What each symbol does to the states:
κ: Dar->Zoz, Lam->Sef, Tef->Zad, Buz->Fol, Mes->Pog, Bep->Sud, Tav->Dun, Tep->Mup, Zad->Tor, Fol->Mif, Pes->Tum, Mif->Taf, Pip->Tem, Mis->Vak, Nek->Luz, Sef->Tep, Luz->Gav, Lod->Saf, Nof->Tav, Pog->Vid, Bil->Bep, Gor->Kip, Kip->Tik, Vak->Bug, Zov->Paf, Tum->Lod, Zul->Nof, Bam->Puv, Gav->Det, Kem->Vud, Vud->Nid, Sud->Mis, Tup->Tef, Feb->Mev, Pav->Kup, Zoz->Fum, Mup->Mes, Kek->Rog, Saf->Bam, Kup->Zov, Ved->Rim, Zat->Soz, Rog->Ved, Vig->Val, Fud->Buz, Val->Pes, Rim->Nek, Taf->Tup, Guz->Vep, Tuk->Fud, Dem->Tuk, Vid->Zat, Vep->Vib, Mev->Zug, Nid->Nik, Feg->Zul, Det->Lam, Mip->Guz, Soz->Mip, Vek->Feg, Tik->Vek, Did->Vig, Paf->Bil, Tem->Dem, Bug->Did, Zug->Gor, Fum->Pav, Dun->Dol, Zor->Dar, Nik->Kek, Vib->Zor, Puv->Feb, Tor->Kem, Dol->Pip
β: Dar->Sud, Lam->Mip, Tef->Ved, Buz->Vud, Mes->Zor, Bep->Tum, Tav->Fol, Tep->Vep, Zad->Rim, Fol->Nid, Pes->Gor, Mif->Nik, Pip->Tup, Mis->Saf, Nek->Pog, Sef->Guz, Luz->Vid, Lod->Tik, Nof->Buz, Pog->Dar, Bil->Pes, Gor->Dol, Kip->Pip, Vak->Bam, Zov->Vig, Tum->Kip, Zul->Fud, Bam->Feg, Gav->Zat, Kem->Luz, Vud->Gav, Sud->Lod, Tup->Rog, Feb->Nof, Pav->Bug, Zoz->Mis, Mup->Vib, Kek->Sef, Saf->Vek, Kup->Did, Ved->Mup, Zat->Fum, Rog->Tep, Vig->Mev, Fud->Kem, Val->Zug, Rim->Mes, Taf->Kek, Guz->Zov, Tuk->Tor, Dem->Zad, Vid->Zoz, Vep->Paf, Mev->Tav, Nid->Det, Feg->Tuk, Det->Soz, Mip->Kup, Soz->Pav, Vek->Dem, Tik->Tem, Did->Feb, Paf->Val, Tem->Tef, Bug->Puv, Zug->Dun, Fum->Vak, Dun->Mif, Zor->Bep, Nik->Lam, Vib->Bil, Puv->Zul, Tor->Nek, Dol->Taf
ω: Dar->Guz, Lam->Nek, Tef->Fol, Buz->Tem, Mes->Lam, Bep->Kup, Tav->Vek, Tep->Gav, Zad->Mif, Fol->Dem, Pes->Bug, Mif->Tuk, Pip->Nof, Mis->Paf, Nek->Kek, Sef->Luz, Luz->Rog, Lod->Vig, Nof->Tik, Pog->Sef, Bil->Pav, Gor->Puv, Kip->Feb, Vak->Bil, Zov->Zoz, Tum->Did, Zul->Kip, Bam->Pes, Gav->Ved, Kem->Tup, Vud->Tef, Sud->Zov, Tup->Buz, Feb->Lod, Pav->Zor, Zoz->Vep, Mup->Det, Kek->Kem, Saf->Val, Kup->Dar, Ved->Nid, Zat->Mup, Rog->Vud, Vig->Mis, Fud->Pip, Val->Vak, Rim->Nik, Taf->Fud, Guz->Vid, Tuk->Dol, Dem->Dun, Vid->Tep, Vep->Zat, Mev->Saf, Nid->Zad, Feg->Gor, Det->Rim, Mip->Pog, Soz->Mes, Vek->Zug, Tik->Mev, Did->Sud, Paf->Fum, Tem->Tav, Bug->Bep, Zug->Bam, Fum->Vib, Dun->Feg, Zor->Mip, Nik->Tor, Vib->Soz, Puv->Tum, Tor->Taf, Dol->Zul
τ: Dar->Pog, Lam->Nik, Tef->Tem, Buz->Nof, Mes->Rim, Bep->Zor, Tav->Mev, Tep->Rog, Zad->Dem, Fol->Tav, Pes->Bil, Mif->Dun, Pip->Kip, Mis->Zoz, Nek->Tor, Sef->Kek, Luz->Kem, Lod->Sud, Nof->Feb, Pog->Nek, Bil->Vib, Gor->Pes, Kip->Tum, Vak->Fum, Zov->Guz, Tum->Bep, Zul->Puv, Bam->Vak, Gav->Vud, Kem->Fud, Vud->Buz, Sud->Dar, Tup->Pip, Feb->Did, Pav->Soz, Zoz->Vid, Mup->Ved, Kek->Taf, Saf->Mis, Kup->Mip, Ved->Tef, Zat->Gav, Rog->Tup, Vig->Zov, Fud->Zul, Val->Paf, Rim->Zad, Taf->Dol, Guz->Sef, Tuk->Feg, Dem->Vek, Vid->Luz, Vep->Tep, Mev->Vig, Nid->Fol, Feg->Bam, Det->Nid, Mip->Lam, Soz->Det, Vek->Saf, Tik->Lod, Did->Kup, Paf->Vep, Tem->Tik, Bug->Pav, Zug->Val, Fum->Zat, Dun->Zug, Zor->Mes, Nik->Mif, Vib->Mup, Puv->Bug, Tor->Tuk, Dol->Gor
φ: Dar->Zor, Lam->Det, Tef->Tup, Buz->Fud, Mes->Mup, Bep->Bil, Tav->Nof, Tep->Sef, Zad->Tef, Fol->Buz, Pes->Val, Mif->Fol, Pip->Dol, Mis->Sud, Nek->Rim, Sef->Lam, Luz->Nek, Lod->Tum, Nof->Zul, Pog->Mes, Bil->Paf, Gor->Zug, Kip->Gor, Vak->Mis, Zov->Kup, Tum->Pes, Zul->Feg, Bam->Saf, Gav->Luz, Kem->Tor, Vud->Kem, Sud->Bep, Tup->Taf, Feb->Puv, Pav->Fum, Zoz->Dar, Mup->Tep, Kek->Nik, Saf->Lod, Kup->Pav, Ved->Rog, Zat->Vid, Rog->Kek, Vig->Did, Fud->Tuk, Val->Vig, Rim->Ved, Taf->Mif, Guz->Mip, Tuk->Dem, Dem->Tem, Vid->Pog, Vep->Guz, Mev->Feb, Nid->Vud, Feg->Vek, Det->Gav, Mip->Soz, Soz->Zat, Vek->Tik, Tik->Kip, Did->Bug, Paf->Zov, Tem->Pip, Bug->Vak, Zug->Mev, Fum->Zoz, Dun->Tav, Zor->Vib, Nik->Nid, Vib->Vep, Puv->Bam, Tor->Zad, Dol->Dun

The rows follow the links: the fewer symbols apart two states are, the more alike their rows tend to be.

Named rows; a name shown again gets a slightly different row:
Zug -23,3,-31,-29,20,7,-11,-20,-11,-18,-9,-26,14,14,11,6,-18,17,3,2,26,10,-30,8,-3,5,9,-22,18,3,-17,7,10,-3,37,24,-6,0,24
Vep 11,-26,12,2,-19,-9,7,-25,10,-15,16,-15,2,-11,25,-27,13,53,17,3,-12,11,-14,11,24,-17,-15,-8,7,-38,29,0,14,32,2,14,2,10,-1
Bug 24,-2,18,-44,-5,12,-7,-45,-7,-6,-9,0,31,-4,26,19,8,3,5,9,4,-4,15,-7,-17,27,-6,-3,-4,-10,30,7,-11,29,30,15,2,-20,-4
Val 12,15,33,-39,5,-8,12,-22,-13,-1,-11,1,23,-4,20,31,5,-3,12,15,1,-12,8,-3,-15,27,-1,-3,-40,-15,6,-15,-9,11,24,-18,32,10,-15
Pip -3,21,-15,-8,26,24,-5,33,-7,20,-6,10,-10,20,-15,7,-9,-36,-35,-10,13,-5,5,-13,-19,10,1,-3,1,35,-22,15,-14,-22,4,7,-2,-32,-4
Mip 10,-22,12,6,-11,-9,-2,-26,17,-8,24,1,-9,-24,4,-15,10,27,1,-3,-4,17,-21,9,16,-36,-16,2,13,-32,22,-6,39,45,-6,20,-5,-3,6
Vek -29,12,-18,-26,6,-2,6,-18,0,-14,-24,-14,20,28,6,18,-17,13,32,26,-1,11,2,-2,-3,41,26,-5,10,6,-10,-12,-33,-23,11,-9,-20,15,6
Dar 12,-19,8,20,-28,-18,7,-14,-6,-13,-3,-25,17,4,32,-24,13,38,30,-3,-5,-12,13,9,20,-9,-10,-1,-19,-30,26,5,-10,-7,11,-13,18,31,0
Gav 18,-11,20,22,-27,11,3,6,7,15,5,15,-10,4,5,-20,19,18,8,13,-36,1,33,-11,11,18,-8,15,20,-4,30,7,-35,5,-38,1,-27,-11,-20
Tum 2,23,35,-24,25,-10,17,-5,-4,-4,-14,-7,15,3,2,25,-5,-6,-1,7,9,-7,-12,1,-14,7,3,1,-51,-10,-8,-23,6,12,20,-23,47,13,-10
Zul -21,18,-4,-8,12,2,15,-2,3,6,-29,-5,14,40,-2,14,-14,4,17,23,-4,6,5,-13,-8,37,22,5,-1,23,-12,-13,-42,-37,-4,-20,-5,5,-4
Vib 10,-23,12,6,-25,-10,8,-23,3,-15,9,-18,7,-4,30,-30,12,51,22,4,-12,5,-2,7,23,-10,-14,-6,0,-41,28,-1,4,16,6,9,6,19,-3
Tik -31,8,-25,-29,0,-4,-3,-25,-6,-19,-14,-18,18,22,10,20,-18,19,27,22,4,10,-6,4,-6,36,23,-11,19,3,-12,-4,-26,-22,21,3,-21,15,11
Dem -7,11,-21,-27,24,28,-15,28,-6,8,10,20,-17,-8,-16,20,-6,-44,-30,-7,11,-5,1,-7,-16,14,2,-14,14,29,-23,17,3,-7,9,23,-23,-24,2
Tuk -13,9,-18,-42,21,20,-15,18,-2,3,19,25,-18,-14,-16,22,-3,-42,-23,4,2,6,2,2,-12,21,2,-14,20,22,-17,14,9,4,10,21,-32,-17,-4
Fum 11,-8,3,37,-34,-26,2,-16,-8,-9,-23,-20,26,7,16,-13,6,11,30,-14,5,-22,13,3,5,-15,-3,13,-26,-17,13,1,-10,-17,6,-25,32,25,10

Each walk starts at a row. The symbols on each line, taken left to right, move it on to the next state.
Answer with the state's row; about right is enough.
new walk
16,4,33,-44,4,-1,5,-34,-13,-7,-9,1,23,-4,25,25,9,2,14,17,0,-12,11,-7,-13,36,-3,-7,-33,-19,16,-7,-14,19,30,-10,19,2,-15
β ω φ ω κ ω: 25,-3,11,-36,-5,20,-10,-53,-6,0,-12,-2,30,-3,23,12,5,6,0,3,7,0,5,-14,-19,11,-9,0,8,-4,32,12,-9,31,30,22,2,-30,1
φ τ β φ φ: 24,-2,1,9,-8,7,-11,-47,6,5,-27,-6,31,0,0,3,-5,-4,-11,-14,25,0,-6,-11,-19,-29,-10,21,15,12,20,11,3,23,10,16,12,-41,26
new walk
12,-17,13,9,-7,-11,-2,-19,16,-9,26,6,-12,-38,-3,-10,8,11,-7,-5,-2,10,-21,14,11,-39,-12,6,13,-23,17,-8,46,45,-7,16,-2,-4,7
β β φ ω β: 7,15,37,-32,15,-13,16,-15,-7,-2,-11,-2,17,-2,13,28,-1,-9,8,11,4,-13,5,-2,-14,20,2,-1,-51,-12,-2,-23,-3,12,20,-24,40,12,-14
τ κ τ φ ω β: 9,-5,2,44,-30,-22,3,-18,-11,-2,-24,-18,28,4,8,-5,2,-3,26,-21,13,-22,8,5,-1,-24,1,23,-25,-6,7,0,-7,-20,5,-28,36,20,13
new walk
2,24,-8,-3,30,22,4,36,-3,19,-20,4,-4,31,-19,10,-10,-29,-31,-10,11,-5,8,-18,-18,13,4,0,-7,43,-26,7,-17,-30,-1,2,1,-26,-6
τ ω ω κ φ φ τ: 24,-1,-3,24,-8,-2,-8,-43,3,5,-29,-9,31,1,-6,1,-6,-9,-7,-17,26,-7,-5,-13,-22,-35,-6,23,10,13,15,5,3,18,9,7,18,-36,28
ω β β κ β: -17,24,3,-2,17,6,19,14,2,10,-29,-4,16,41,-12,13,-15,-2,5,17,-1,4,9,-16,-15,32,23,11,-8,30,-18,-11,-41,-35,-13,-21,3,0,-7
new walk
-9,28,4,4,21,8,12,25,0,16,-28,-2,9,43,-11,11,-13,-12,-6,8,1,2,11,-16,-16,24,18,9,-8,32,-26,-5,-38,-35,-13,-16,8,-11,-9
κ κ τ κ: -29,4,-29,-38,10,-2,-3,-28,-8,-20,-9,-21,20,21,14,13,-20,19,23,19,11,12,-16,8,-4,26,22,-15,20,2,-13,3,-13,-15,29,11,-24,11,16
κ φ κ ω ω β κ ω: -30,-1,-32,-34,15,3,-12,-25,-6,-21,-8,-26,18,15,11,8,-19,22,15,10,19,17,-24,11,-3,13,13,-18,19,3,-15,6,4,-12,35,20,-15,7,23
new walk
-7,26,0,3,26,16,9,29,-3,19,-27,2,3,34,-17,8,-13,-20,-22,0,7,-4,8,-17,-17,17,10,5,-10,38,-23,2,-29,-31,-9,-8,9,-21,-9
φ φ κ τ φ: -15,10,-19,-16,34,6,-5,-6,-3,-12,-6,-27,9,15,3,3,-15,14,-16,-10,36,11,-40,3,-5,-19,6,-17,-4,7,-26,-2,31,1,38,21,16,-10,21
φ τ φ φ β: 1,24,23,-13,38,-12,18,2,-2,-1,-14,-14,11,9,-5,16,-11,0,-14,-5,23,-2,-28,-2,-15,-15,8,-2,-40,4,-27,-21,24,3,20,-11,50,1,-1
new walk
18,1,24,-48,-1,8,-1,-43,-9,-6,-10,1,31,-5,25,21,8,2,13,12,0,-6,14,-9,-18,30,-5,-5,-17,-14,26,2,-13,23,29,1,8,-8,-11
ω ω κ κ φ φ ω β: 24,-3,2,-22,-3,19,-13,-53,2,-1,-17,-4,31,-1,17,7,3,5,-7,-1,16,0,4,-13,-22,0,-9,9,15,3,26,10,-4,36,26,25,-2,-39,11
ω φ β τ ω ω β: 19,0,0,34,-13,-8,-7,-39,1,10,-30,-13,32,-1,-13,0,-10,-15,1,-23,28,-11,-6,-8,-14,-39,-4,28,-1,14,7,4,5,4,1,-7,27,-22,29
new walk
-13,16,-2,-12,38,2,2,-4,-1,-9,-7,-21,9,14,2,5,-20,6,-22,-11,35,10,-40,7,-9,-19,1,-14,-17,6,-27,-8,31,4,27,13,30,-8,15
τ κ κ τ β β: -20,6,-26,-23,32,8,-9,-14,-7,-14,-3,-27,10,14,2,3,-20,18,-4,-4,32,16,-39,9,-4,-11,9,-20,8,5,-24,6,25,-1,42,26,5,-8,21
φ β φ φ β τ: -27,14,-9,-15,5,-2,10,-9,-1,-3,-25,-12,21,34,-1,17,-21,8,27,28,-4,8,3,-6,-6,42,25,-3,2,11,-14,-13,-41,-33,0,-17,-12,13,-1
new walk
10,-15,8,29,-34,-24,9,-13,-9,-12,-13,-27,19,6,26,-19,9,20,33,-12,-2,-22,16,7,14,-12,-4,9,-27,-27,19,1,-10,-11,6,-24,26,32,5
β κ β φ φ τ: 25,-5,3,-6,-2,13,-12,-53,2,5,-18,-7,32,-3,10,6,-2,3,-4,-8,25,-1,-2,-14,-22,-13,-10,14,19,11,26,17,-2,35,20,26,6,-40,20
φ φ κ κ φ ω: 9,-3,1,45,-25,-21,0,-26,-8,1,-30,-19,30,2,-4,-4,-3,-11,13,-25,19,-20,3,-1,-9,-33,2,25,-18,1,6,2,-2,-13,3,-26,35,8,19
new walk
-18,6,-15,-40,23,16,-14,11,-2,-1,28,25,-20,-21,-17,25,-7,-29,-18,10,-9,10,-5,3,-8,24,3,-20,25,10,-14,5,9,6,5,21,-40,-10,-8
κ κ φ φ κ: -18,4,-9,-44,16,10,-7,10,2,-2,25,25,-29,-25,-12,28,-2,-20,-9,23,-13,17,-4,3,-4,29,10,-20,23,6,-10,-4,10,16,-4,16,-45,-4,-9
κ β ω β β β: 9,-23,9,14,-30,-12,2,-18,-5,-15,7,-20,9,3,31,-25,11,46,29,0,-10,-3,4,10,24,-3,-12,-8,-12,-34,25,0,-3,7,5,-1,17,27,1
